Below are the code and all the weights of a small trained network. Each question names an input and a class and asks about switching units off, where a switched-off unit gives its printed mean instead of its output.

import numpy as np


def w(rows, s, z=0):
    codes = np.array(rows[::2]) - 128.0
    scale = np.full(codes.shape[1], s)
    scale[-1] = z or s
    return codes * scale


def norm(h):
    return h / np.sqrt((h * h).mean(-1, keepdims=True) + 1e-5)


def f(y):
    return np.maximum(y, 0)


def log_softmax(a):
    a = a - a.max(-1, keepdims=True)
    return a - np.log(np.exp(a).sum(-1, keepdims=True))


def net(x, mask):
    res = np.array(x, float).reshape(1, 3) / 4 @ E
    u = 0
    for l in range(4):
        y = f(norm(res) @ A[l][:, :-1].T + A[l][:, -1])
        res = res + np.where(mask[u : u + 10], y, B[l][:, -1]) @ B[l][:, :-1]
        u += 10
    return log_softmax(norm(res)[-1] @ U[:, :-1].T + U[:, -1])


A, B = {}, {}
E = w([
[104,66,207,166,224,82,100,198,75,145,175,118],'x0',
[1,134,62,191,148,157,113,55,120,186,174,139],'x1',
[118,173,162,157,159,80,132,42,156,34,74,55],'x2',
],0.0073)
A[0] = w([
[123,175,116,146,139,65,170,75,126,89,127,167,115],'0.n0',
[200,112,150,148,105,83,82,125,73,35,95,72,144],'0.n1',
[198,136,117,95,170,182,102,153,71,206,164,145,162],'0.n2',
[145,137,168,92,169,86,98,148,128,87,172,194,75],'0.n3',
[147,134,43,142,206,200,120,92,63,148,136,98,206],'0.n4',
[178,90,101,145,152,213,131,115,146,155,105,121,124],'0.n5',
[110,210,138,105,156,138,126,131,85,110,97,129,19],'0.n6',
[133,125,120,167,188,3,103,184,62,133,128,123,4],'0.n7',
[173,167,182,76,38,140,140,99,168,160,81,151,18],'0.n8',
[162,151,143,93,96,95,196,139,99,164,124,148,48],'0.n9',
],0.0061,0.0013)
B[0] = w([
[121,57,147,167,25,108,153,214,150,139,61,185,207],'0.n0',
[144,144,96,233,167,131,102,127,85,157,139,164,253],'0.n1',
[122,111,193,112,119,119,128,24,204,100,86,179,234],'0.n2',
[91,253,76,109,123,154,168,149,151,171,178,88,189],'0.n3',
[200,104,88,122,188,111,158,149,117,117,36,138,227],'0.n4',
[110,119,159,75,107,86,105,75,143,89,136,128,169],'0.n5',
[103,79,175,188,49,171,149,154,161,116,169,128,151],'0.n6',
[56,115,127,52,182,163,179,182,154,51,78,137,236],'0.n7',
[35,127,81,115,207,189,163,182,176,82,221,103,231],'0.n8',
[190,137,114,145,188,128,136,102,81,156,126,194,178],'0.n9',
],0.0057,0.0047)
A[1] = w([
[246,130,164,94,143,136,81,142,131,86,177,82,35],'1.n0',
[124,85,94,59,91,94,153,209,110,115,39,128,77],'1.n1',
[82,108,113,179,95,138,187,115,134,194,139,102,122],'1.n2',
[101,155,118,191,135,92,98,109,100,200,123,125,3],'1.n3',
[144,93,183,60,146,78,102,2,136,104,107,120,162],'1.n4',
[134,169,112,104,184,152,143,81,153,188,111,101,60],'1.n5',
[146,73,156,60,60,135,73,149,96,198,167,151,20],'1.n6',
[122,130,147,147,189,87,145,90,75,84,124,90,124],'1.n7',
[145,89,174,130,82,151,111,79,160,135,194,118,48],'1.n8',
[146,144,43,82,43,116,107,92,143,116,137,83,86],'1.n9',
],0.0066,0.0021)
B[1] = w([
[229,138,76,134,215,121,90,131,94,80,138,119,195],'1.n0',
[107,168,104,249,72,143,151,152,84,136,209,191,182],'1.n1',
[189,170,105,128,167,99,79,153,60,113,128,202,245],'1.n2',
[126,108,142,161,138,212,2,111,142,106,112,158,180],'1.n3',
[126,122,174,250,92,179,173,173,134,144,188,96,163],'1.n4',
[115,76,108,189,147,192,158,161,140,96,165,103,178],'1.n5',
[164,10,101,74,68,37,148,89,182,183,72,126,183],'1.n6',
[130,86,112,83,31,148,102,134,162,201,99,135,252],'1.n7',
[54,98,91,162,162,134,147,213,137,149,32,171,139],'1.n8',
[26,150,141,71,190,164,154,217,80,107,99,70,234],'1.n9',
],0.0063,0.0036)
A[2] = w([
[136,59,248,65,128,72,146,139,107,105,134,106,182],'2.n0',
[167,110,145,118,170,92,181,96,192,112,188,153,118],'2.n1',
[158,184,140,199,112,67,136,136,52,173,153,139,7],'2.n2',
[111,152,178,197,88,78,113,96,138,96,129,13,65],'2.n3',
[111,166,181,174,112,22,134,55,169,94,33,61,2],'2.n4',
[65,138,126,116,151,117,76,147,141,99,169,130,175],'2.n5',
[178,195,47,94,39,130,195,75,188,118,163,141,141],'2.n6',
[140,157,143,131,128,109,122,119,107,53,143,81,130],'2.n7',
[81,58,255,107,160,37,91,171,82,154,244,103,50],'2.n8',
[115,48,92,38,125,175,156,94,126,157,127,185,76],'2.n9',
],0.0062,0.0014)
B[2] = w([
[89,154,96,127,148,190,161,50,129,134,75,169,188],'2.n0',
[61,137,89,254,78,36,51,151,90,97,106,126,178],'2.n1',
[142,98,155,152,144,128,174,156,171,142,197,101,140],'2.n2',
[115,111,153,53,38,47,109,73,186,204,199,127,180],'2.n3',
[190,63,159,104,59,167,97,146,188,229,133,132,209],'2.n4',
[113,241,171,127,96,179,110,69,104,141,168,108,198],'2.n5',
[60,114,189,66,200,118,169,195,85,131,71,137,219],'2.n6',
[112,100,64,65,74,133,121,78,110,157,107,145,166],'2.n7',
[65,148,63,4,109,149,181,136,153,122,76,54,213],'2.n8',
[198,110,205,161,75,90,77,127,161,168,126,46,252],'2.n9',
],0.0062,0.0049)
A[3] = w([
[141,86,165,112,52,98,121,82,140,144,111,164,30],'3.n0',
[147,162,117,144,92,136,106,138,111,71,122,80,107],'3.n1',
[102,170,116,180,131,145,69,2,84,135,125,115,93],'3.n2',
[197,126,92,79,140,132,173,140,121,46,162,158,171],'3.n3',
[91,147,112,57,148,160,165,131,101,97,131,85,84],'3.n4',
[127,139,129,143,65,123,113,100,139,85,102,89,143],'3.n5',
[107,65,88,172,181,150,94,60,117,155,121,96,47],'3.n6',
[80,200,174,238,122,176,136,125,128,100,202,145,247],'3.n7',
[236,158,123,131,137,81,152,125,94,93,157,133,82],'3.n8',
[118,91,197,118,71,92,102,139,124,151,160,163,165],'3.n9',
],0.0076,0.0012)
B[3] = w([
[184,71,88,123,146,73,131,127,203,122,224,132,232],'3.n0',
[127,127,143,111,186,129,105,99,172,195,115,159,154],'3.n1',
[207,148,103,104,214,127,68,125,100,99,84,238,205],'3.n2',
[83,154,96,148,161,139,97,31,90,157,122,173,203],'3.n3',
[52,173,202,93,151,143,171,180,144,94,185,84,254],'3.n4',
[130,79,126,90,132,121,148,191,109,195,178,206,174],'3.n5',
[172,188,115,189,137,112,154,127,67,66,81,113,215],'3.n6',
[206,60,207,190,93,84,140,129,82,100,158,38,203],'3.n7',
[132,137,74,249,146,176,1,38,66,138,26,149,182],'3.n8',
[141,145,75,94,69,125,154,69,196,139,170,80,224],'3.n9',
],0.0067,0.0052)
U = w([
[12,175,154,39,172,175,213,182,148,102,118,107,140],'0',
[186,20,94,91,52,74,114,91,220,198,150,148,126],'1',
[181,155,77,186,191,138,51,88,30,83,71,202,133],'2',
[185,78,205,200,83,99,167,163,83,62,206,41,127],'3',
[152,224,110,47,6,8,97,73,27,18,198,112,3],'4',
],0.012,0.017)

Each question gives the input, the list of numbers given to net, and the class t.
The units are the neurons (one row each of A and B). Each row of codes is followed by its name. A weight is (code - 128) times the scale printed after its matrix; where a second scale follows, it is the last column's (A, B and U).
mask holds one flag per neuron, layer by layer. A switched-off neuron (its flag False) gives its mean, the last column of its row in B, instead of its output. The means were averaged over made-up inputs and are rounded, as every weight is.
A unit's drop is (log p(t) with every unit on - log p(t) with that unit switched off) / (log p(t) with every unit on - log p(t) with every unit switched off).
The circuit of an input: a set's keep is (log p(t) with only the set's units on - log p(t) with every unit switched off) / (log p(t) with every unit on - log p(t) with every unit switched off). Starting from the 12 units with the biggest drops (on a tie, the unit counted first), units are removed one at a time, each time the one whose removal leaves the highest keep (on an exact tie, the one counted first), for as long as the keep stays at least 0.8.
circuit, biggest first: the units of the circuit, biggest drop first
unit that matters most: the unit with the biggest drop
k most important neurons: the k neurons with the biggest drops, biggest first
top k neurons in layer l: the k neurons of layer l with the biggest drops, biggest first
drop of u: that unit's drop, to one decimal
input [-7,-4,8], class 1: 3 most important neurons -> [2.n4, 2.n3, 0.n7]
input [6,-8,4], class 2: unit that matters most -> 1.n0
input [-7,2,8], class 1: 4 most important neurons -> [2.n4, 2.n3, 0.n0, 0.n3]
input [6,-7,-2], class 2: circuit, biggest first -> [1.n0, 3.n8]
input [2,5,5], class 1: 3 most important neurons -> [0.n1, 0.n8, 2.n4]
input [7,0,8], class 1: circuit, biggest first -> [2.n4, 1.n7]
input [-4,1,-4], class 0: 3 most important neurons -> [0.n8, 1.n9, 0.n0]
input [2,1,0], class 3: 2 most important neurons -> [1.n1, 3.n7]
input [-4,-1,-2], class 0: 3 most important neurons -> [0.n1, 2.n6, 3.n4]
input [0,3,0], class 3: 2 most important neurons -> [0.n1, 1.n1]
input [8,-7,6], class 0: 2 most important neurons -> [0.n7, 2.n8]
input [3,-4,2], class 2: 4 most important neurons -> [0.n8, 0.n0, 1.n9, 2.n8]
input [-3,-2,-3], class 3: top 2 neurons in layer 2 -> [2.n1, 2.n8]
input [6,0,-3], class 0: circuit, biggest first -> [2.n8]
input [7,-8,-7], class 2: top 2 neurons in layer 0 -> [0.n8, 0.n9]
input [2,3,1], class 3: top 2 neurons in layer 1 -> [1.n1, 1.n6]
input [-3,-5,5], class 1: 3 most important neurons -> [1.n2, 0.n4, 0.n0]
input [3,2,2], class 3: top 2 neurons in layer 1 -> [1.n1, 1.n9]
input [3,-4,3], class 2: top 2 neurons in layer 0 -> [0.n8, 0.n2]
input [-2,4,-2], class 2: unit that matters most -> 0.n7
input [0,-4,4], class 1: 3 most important neurons -> [1.n2, 0.n4, 2.n3]
input [-5,-5,7], class 1: drop of 2.n4 -> 0.4
input [-7,-6,3], class 0: drop of 0.n8 -> 0.7
input [6,-1,-2], class 0: drop of 2.n8 -> 0.4
input [-2,-1,1], class 3: drop of 3.n7 -> 0.6
